Here is a tiny trained network, its code and every weight. The questions are about switching its units off for an input and a class, where a switched-off unit gives its printed mean instead of its output.

import numpy as np


def w(rows, s, z=0):
    codes = np.array(rows[::2]) - 128.0
    scale = np.full(codes.shape[1], s)
    scale[-1] = z or s
    return codes * scale


def norm(h):
    return h / np.sqrt((h * h).mean(-1, keepdims=True) + 1e-5)


def f(y):
    return np.maximum(y, 0)


def log_softmax(a):
    a = a - a.max(-1, keepdims=True)
    return a - np.log(np.exp(a).sum(-1, keepdims=True))


def net(x, mask):
    res = np.array(x, float).reshape(1, 7) / 4 @ E
    u = 0
    for l in range(2):
        y = f(norm(res) @ A[l][:, :-1].T + A[l][:, -1])
        res = res + np.where(mask[u : u + 15], y, B[l][:, -1]) @ B[l][:, :-1]
        u += 15
    return log_softmax(norm(res)[-1] @ U[:, :-1].T + U[:, -1])


A, B = {}, {}
E = w([
[195,206,100,69,99,111,85,43,158,152],'x0',
[72,210,186,140,145,119,123,101,135,93],'x1',
[70,155,91,126,153,109,149,99,74,254],'x2',
[139,169,170,93,97,152,227,155,169,156],'x3',
[142,131,110,128,192,171,132,118,144,124],'x4',
[154,126,140,180,116,151,145,77,95,121],'x5',
[83,47,144,119,100,144,130,53,203,153],'x6',
],0.0077)
A[0] = w([
[158,159,161,200,96,178,164,64,99,86,113],'L0N0',
[115,153,127,115,159,114,161,103,112,198,1],'L0N1',
[209,84,119,202,73,201,161,87,46,155,96],'L0N2',
[61,99,171,191,178,120,149,175,103,167,81],'L0N3',
[121,161,152,200,120,131,174,54,85,118,115],'L0N4',
[78,90,123,170,163,91,11,128,71,86,82],'L0N5',
[189,124,77,122,58,152,201,164,139,153,118],'L0N6',
[152,155,123,152,234,219,133,81,138,135,95],'L0N7',
[104,125,179,116,1,29,120,139,60,123,50],'L0N8',
[80,148,103,31,184,95,102,181,193,125,44],'L0N9',
[98,185,200,134,130,131,252,165,169,121,74],'L0N10',
[16,212,172,106,181,107,122,98,160,68,80],'L0N11',
[95,124,114,92,102,72,94,204,161,146,116],'L0N12',
[199,200,118,152,142,89,129,222,23,121,130],'L0N13',
[127,135,102,103,228,193,134,133,153,116,48],'L0N14',
],0.0088,0.006)
B[0] = w([
[113,108,159,107,139,116,67,188,166,163,190],'L0N0',
[76,153,104,134,106,71,113,158,83,101,147],'L0N1',
[112,97,140,70,184,133,83,202,169,182,206],'L0N2',
[145,99,207,123,121,127,150,102,70,105,205],'L0N3',
[114,95,155,103,128,108,40,219,158,184,175],'L0N4',
[167,161,85,214,177,82,197,125,214,165,223],'L0N5',
[142,128,66,159,197,75,122,112,147,125,210],'L0N6',
[132,155,109,167,14,140,148,134,109,146,180],'L0N7',
[185,157,53,194,42,253,181,162,124,133,174],'L0N8',
[133,108,205,147,141,144,32,160,134,215,173],'L0N9',
[148,142,75,221,179,72,123,108,163,130,221],'L0N10',
[101,118,118,157,27,77,46,211,90,109,203],'L0N11',
[153,50,160,138,191,188,85,156,144,205,182],'L0N12',
[41,169,132,109,193,223,113,70,153,95,254],'L0N13',
[165,88,105,194,13,230,186,144,127,180,153],'L0N14',
],0.008,0.0069)
A[1] = w([
[145,160,95,58,95,48,89,95,137,133,80],'L1N0',
[101,62,95,151,75,107,121,96,180,161,73],'L1N1',
[158,217,118,12,76,123,63,121,108,126,143],'L1N2',
[91,97,95,181,124,70,131,67,176,124,156],'L1N3',
[166,109,146,121,133,135,121,170,177,41,119],'L1N4',
[130,156,126,49,84,157,95,48,161,173,87],'L1N5',
[156,121,153,159,164,163,137,155,184,23,121],'L1N6',
[131,208,202,89,130,98,254,179,219,174,1],'L1N7',
[67,62,172,147,129,135,211,124,113,74,62],'L1N8',
[46,74,176,81,83,120,144,86,183,133,91],'L1N9',
[155,151,144,128,99,179,125,203,135,179,28],'L1N10',
[18,136,83,136,163,103,164,116,39,211,129],'L1N11',
[177,55,44,21,202,162,198,130,126,149,82],'L1N12',
[144,129,85,155,51,212,172,140,124,146,8],'L1N13',
[196,189,94,124,115,131,92,51,167,148,28],'L1N14',
],0.0095,0.0034)
B[1] = w([
[174,108,186,189,126,95,143,191,102,110,169],'L1N0',
[61,183,100,109,163,204,172,115,131,105,236],'L1N1',
[120,22,179,132,147,173,203,175,86,105,202],'L1N2',
[159,254,101,121,163,121,115,176,132,94,228],'L1N3',
[135,115,134,45,80,95,115,25,86,184,218],'L1N4',
[98,105,221,161,183,129,182,118,92,133,191],'L1N5',
[102,107,128,43,65,59,169,57,121,184,254],'L1N6',
[158,101,33,219,209,82,64,78,160,103,166],'L1N7',
[220,157,195,154,216,126,215,147,37,157,174],'L1N8',
[51,226,98,77,195,211,57,114,95,72,170],'L1N9',
[138,69,123,123,131,189,128,73,166,175,201],'L1N10',
[204,69,137,17,23,72,135,34,211,55,250],'L1N11',
[161,197,113,171,68,134,21,218,13,24,230],'L1N12',
[97,158,120,126,55,190,175,83,98,165,161],'L1N13',
[100,77,153,184,163,80,253,162,113,147,204],'L1N14',
],0.0072,0.0061)
U = w([
[144,80,224,167,190,99,221,164,53,110,127],'0',
[124,162,106,133,82,117,74,201,79,83,230],'1',
[167,164,29,202,197,55,137,96,198,129,117],'2',
[127,99,146,9,61,70,141,34,137,126,108],'3',
[106,63,170,106,187,176,45,162,201,228,102],'4',
[36,226,121,83,198,233,148,89,115,57,100],'5',
[132,134,91,184,45,229,200,107,138,178,97],'6',
[94,99,104,159,145,145,139,97,155,127,9],'7',
],0.015,0.016)

Each question gives the input, the list of numbers given to net, and the class t.
The units are the neurons (one row each of A and B). Each row of codes is followed by its name. A weight is (code - 128) times the scale printed after its matrix; where a second scale follows, it is the last column's (A, B and U).
mask holds one flag per neuron, layer by layer. A switched-off neuron (its flag False) gives its mean, the last column of its row in B, instead of its output. The means were averaged over made-up inputs and are rounded, as every weight is.
A unit's drop is (log p(t) with every unit on - log p(t) with that unit switched off) / (log p(t) with every unit on - log p(t) with every unit switched off).
The circuit of an input: a set's keep is (log p(t) with only the set's units on - log p(t) with every unit switched off) / (log p(t) with every unit on - log p(t) with every unit switched off). Starting from the 12 units with the biggest drops (on a tie, the unit counted first), units are removed one at a time, each time the one whose removal leaves the highest keep (on an exact tie, the one counted first), for as long as the keep stays at least 0.8.
circuit, biggest first: the units of the circuit, biggest drop first
most important unit: the unit with the biggest drop
top k neurons: the k neurons with the biggest drops, biggest first
top k neurons in layer l: the k neurons of layer l with the biggest drops, biggest first
input [-2,-3,7,-1,7,-1,-2], class 3: circuit, biggest first	(L1N11)
input [-5,3,-5,-3,4,8,5], class 4: top 3 neurons	(L0N0, L0N4, L1N11)
input [7,-7,-5,-7,4,5,3], class 0: top 3 neurons in layer 0	(L0N10, L0N6, L0N12)
input [1,1,-8,-7,-2,-3,-6], class 3: circuit, biggest first	(L1N6, L1N4)
input [7,-1,2,-2,7,5,7], class 0: circuit, biggest first	(L1N5, L1N14)
input [5,3,-3,3,4,0,6], class 5: top 3 neurons	(L1N9, L1N1, L0N6)
input [7,5,-4,-5,6,-8,-6], class 4: circuit, biggest first	(L0N9, L1N12)
input [-6,-5,4,6,-2,5,-8], class 5: top 2 neurons	(L0N13, L0N5)
input [2,7,2,3,-1,-8,-4], class 4: top 2 neurons	(L0N9, L0N12)
input [-5,-6,-2,5,6,4,1], class 1: top 4 neurons in layer 0	(L0N6, L0N2, L0N5, L0N8)
input [4,-5,-6,-3,8,7,-4], class 6: circuit, biggest first	(L0N7, L1N13)
input [-6,-2,-6,7,7,3,-6], class 2: circuit, biggest first	(L0N10, L1N7)
input [-4,-2,-4,3,0,6,5], class 4: top 2 neurons in layer 0	(L0N2, L0N0)
input [-4,2,-6,-3,-1,4,5], class 3: top 2 neurons in layer 1	(L1N6, L1N4)
input [-5,-1,2,-6,1,-2,-4], class 2: circuit, biggest first	(L0N5)
input [5,-4,8,5,2,3,3], class 3: top 2 neurons in layer 0	(L0N5, L0N1)
input [7,8,-2,6,-8,5,7], class 1: top 2 neurons	(L0N11, L0N13)
input [5,-4,-3,1,-5,-6,-3], class 4: top 2 neurons	(L0N12, L0N9)
input [5,5,3,4,-7,6,5], class 6: top 4 neurons	(L0N8, L0N13, L0N2, L0N9)
input [4,-5,-4,-3,-5,8,-5], class 4: most important unit	L0N2
input [6,-3,6,0,8,-5,1], class 6: circuit, biggest first	(L0N14, L0N7)
input [-4,7,-7,3,6,6,-5], class 1: top 3 neurons	(L0N11, L1N11, L0N7)
